Below are the code and all the weights of a small trained network. Each question names an input and a target symbol and asks about switching units off, where a switched-off unit gives its printed mean instead of its output.

import numpy as np


def w(rows, s, z=0):
    codes = np.array(rows[::2]) - 128.0
    scale = np.full(codes.shape[1], s)
    scale[-1] = z or s
    return codes * scale


def norm(h):
    return h / np.sqrt((h * h).mean(-1, keepdims=True) + 1e-5)


def f(y):
    return y / 2 * (1 + np.tanh(0.7978845608 * (y + 0.044715 * y**3)))


def softmax(a):
    e = np.exp(a - a.max(-1, keepdims=True))
    return e / e.sum(-1, keepdims=True)


def log_softmax(a):
    a = a - a.max(-1, keepdims=True)
    return a - np.log(np.exp(a).sum(-1, keepdims=True))


def net(x, mask):
    ids = ['βζθπτφψω'.index(c) for c in x.split()]
    T = len(ids)
    res = E[ids] + P[:T]
    u = 0
    for l in range(2):
        r = norm(res)
        for j in range(2):
            rows = slice(2 * j, 2 * j + 2)
            q, k, v = (r @ M[l][rows].T for M in (Q, K, V))
            z = softmax(np.where(np.tri(T) > 0, q @ k.T / 2**0.5, -1e9)) @ v
            o = O[l][rows]
            res = res + np.where(mask[u + j], z, o[:, -1]) @ o[:, :-1]
        u += 2
        y = f(norm(res) @ A[l][:, :-1].T + A[l][:, -1])
        res = res + np.where(mask[u : u + 12], y, B[l][:, -1]) @ B[l][:, :-1]
        u += 12
    return log_softmax(norm(res)[-1] @ U[:, :-1].T + U[:, -1])


Q, K, V, O, A, B = {}, {}, {}, {}, {}, {}
E = w([
[223,143,167],'β',
[168,99,248],'ζ',
[2,54,3],'θ',
[96,132,197],'π',
[215,142,167],'τ',
[229,148,165],'φ',
[226,138,178],'ψ',
[125,209,42],'ω',
],0.0082)
P = w([
[126,2,107],'0',
[131,79,177],'1',
[125,108,171],'2',
[125,128,151],'3',
[130,136,140],'4',
[133,142,129],'5',
[141,150,120],'6',
[147,156,112],'7',
[148,157,108],'8',
[160,165,102],'9',
[168,161,95],'10',
[168,158,94],'11',
[163,164,88],'12',
[168,168,87],'13',
],0.0052)
Q[0] = w([
[136,98,94],'L0H0',
[178,157,171],'L0H0',
[227,209,112],'L0H1',
[41,80,250],'L0H1',
],0.024)
K[0] = w([
[126,105,73],'L0H0',
[155,165,169],'L0H0',
[197,233,133],'L0H1',
[33,72,252],'L0H1',
],0.021)
V[0] = w([
[169,76,150],'L0H0',
[67,246,173],'L0H0',
[44,67,118],'L0H1',
[135,174,87],'L0H1',
],0.011)
O[0] = w([
[118,70,204,249],'L0H0',
[254,70,18,64],'L0H0',
[123,145,22,1],'L0H1',
[57,227,250,180],'L0H1',
],0.0058,0.0035)
A[0] = w([
[110,111,107,67],'L0N0',
[145,162,144,92],'L0N1',
[59,121,49,88],'L0N2',
[124,92,100,164],'L0N3',
[155,143,54,70],'L0N4',
[166,231,123,106],'L0N5',
[110,184,1,251],'L0N6',
[116,104,119,114],'L0N7',
[72,160,115,183],'L0N8',
[107,137,116,67],'L0N9',
[128,146,132,171],'L0N10',
[121,130,135,37],'L0N11',
],0.018,0.0025)
B[0] = w([
[124,168,131,120],'L0N0',
[142,145,180,182],'L0N1',
[21,194,197,211],'L0N2',
[160,118,57,151],'L0N3',
[182,153,125,154],'L0N4',
[185,81,214,236],'L0N5',
[251,91,250,255],'L0N6',
[130,138,96,125],'L0N7',
[98,19,122,194],'L0N8',
[107,105,151,118],'L0N9',
[136,128,158,155],'L0N10',
[112,147,142,116],'L0N11',
],0.024,0.0048)
Q[1] = w([
[132,171,157],'L1H0',
[68,119,153],'L1H0',
[2,119,89],'L1H1',
[134,94,112],'L1H1',
],0.046)
K[1] = w([
[141,164,109],'L1H0',
[92,72,5],'L1H0',
[22,64,159],'L1H1',
[199,100,104],'L1H1',
],0.03)
V[1] = w([
[121,30,140],'L1H0',
[184,134,112],'L1H0',
[4,119,93],'L1H1',
[132,119,84],'L1H1',
],0.026)
O[1] = w([
[69,141,77,177],'L1H0',
[131,185,160,135],'L1H0',
[141,6,133,2],'L1H1',
[158,136,82,121],'L1H1',
],0.02)
A[1] = w([
[36,200,61,150],'L1N0',
[144,183,93,120],'L1N1',
[131,133,117,54],'L1N2',
[33,67,111,4],'L1N3',
[194,18,102,144],'L1N4',
[211,161,60,188],'L1N5',
[124,109,133,103],'L1N6',
[135,118,106,121],'L1N7',
[61,71,118,96],'L1N8',
[136,144,158,138],'L1N9',
[159,148,214,154],'L1N10',
[7,105,176,143],'L1N11',
],0.016,0.0034)
B[1] = w([
[108,55,210,231],'L1N0',
[161,190,93,189],'L1N1',
[145,152,169,118],'L1N2',
[103,117,229,134],'L1N3',
[108,120,1,133],'L1N4',
[114,238,62,177],'L1N5',
[120,123,145,118],'L1N6',
[129,125,107,117],'L1N7',
[122,107,199,130],'L1N8',
[131,125,101,174],'L1N9',
[169,120,50,255],'L1N10',
[66,170,74,191],'L1N11',
],0.027,0.0098)
U = w([
[11,129,228,209],'β',
[60,198,81,170],'ζ',
[179,158,227,149],'θ',
[74,32,66,128],'π',
[111,86,123,10],'τ',
[114,92,121,2],'φ',
[164,146,50,32],'ψ',
[221,68,69,183],'ω',
],0.011,0.0062)

Each question gives the input, a string of symbols that net reads in full, and the target symbol t.
The units are the heads (2 rows each of Q, K, V and O) and the neurons (one row each of A and B). Each row of codes is followed by its name. A weight is (code - 128) times the scale printed after its matrix; where a second scale follows, it is the last column's (O, A, B and U).
mask holds one flag per unit, layer by layer, with each layer's heads first. A switched-off unit (its flag False) gives its mean, the last column of its rows in O or B, instead of its output. The means were averaged over made-up inputs and are rounded, as every weight is.
A unit's drop is (log p(t) with every unit on - log p(t) with that unit switched off) / (log p(t) with every unit on - log p(t) with every unit switched off).
The circuit of an input: a set's keep is (log p(t) with only the set's units on - log p(t) with every unit switched off) / (log p(t) with every unit on - log p(t) with every unit switched off). Starting from the 12 units with the biggest drops (on a tie, the unit counted first), units are removed one at a time, each time the one whose removal leaves the highest keep (on an exact tie, the one counted first), for as long as the keep stays at least 0.8.
units of the circuit, in order: the units of the circuit, biggest drop first
k most important neurons of layer l: the k neurons of layer l with the biggest drops, biggest first
heads that matter: for each layer, one digit per head in row order, 1 if its drop is at least 0.15 and else 0, layers parted by /
drop when u is switched off: that unit's drop, to one decimal
input θ ψ ω θ β, target β: heads that matter : 10 / 10
input ζ ζ π ω, target ω: most important neuron of layer 0 : [L0N5]
input ω ω ζ ω, target θ: units of the circuit, in order : [L0H0, L0N6]
input ψ ω τ, target β: 4 most important neurons of layer 0 : [L0N6, L0N3, L0N4, L0N5]
input β β φ, target β: heads that matter : 11 / 01
input τ φ β π β ω φ ω φ φ, target ω: 2 most important neurons of layer 0 : [L0N5, L0N6]
input θ τ τ ζ π ψ τ ω β, target ω: heads that matter : 01 / 01
input τ ζ φ, target β: 3 most important neurons of layer 1 : [L1N0, L1N5, L1N10]
input ψ β τ, target β: 2 most important neurons of layer 0 : [L0N6, L0N4]
input ζ β π ω θ β ζ ω ω ω ω φ, target ω: 2 most important neurons of layer 1 : [L1N10, L1N11]
input ψ ψ β ω ω π φ β β, target ω: heads that matter : 11 / 01
input ζ τ ω ψ φ θ ζ ψ π β φ τ θ, target θ: 3 most important neurons of layer 0 : [L0N6, L0N2, L0N8]
input β ω π τ ψ β ζ ω ω ω, target ω: 3 most important neurons of layer 0 : [L0N5, L0N6, L0N3]
input φ ζ β ψ, target β: 3 most important neurons of layer 1 : [L1N0, L1N5, L1N10]
input ω ζ β φ ζ β ζ τ ω ψ θ, target β: drop when L0N2 is switched off : 2.3
input ω β φ β β ω ω θ ζ, target β: drop when L0N6 is switched off : 1.1
input θ φ ω β φ ψ ζ, target β: drop when L0H1 is switched off : -0.2
input ω θ π θ β π ψ τ ω ω, target θ: most important neuron of layer 1 : [L1N11]
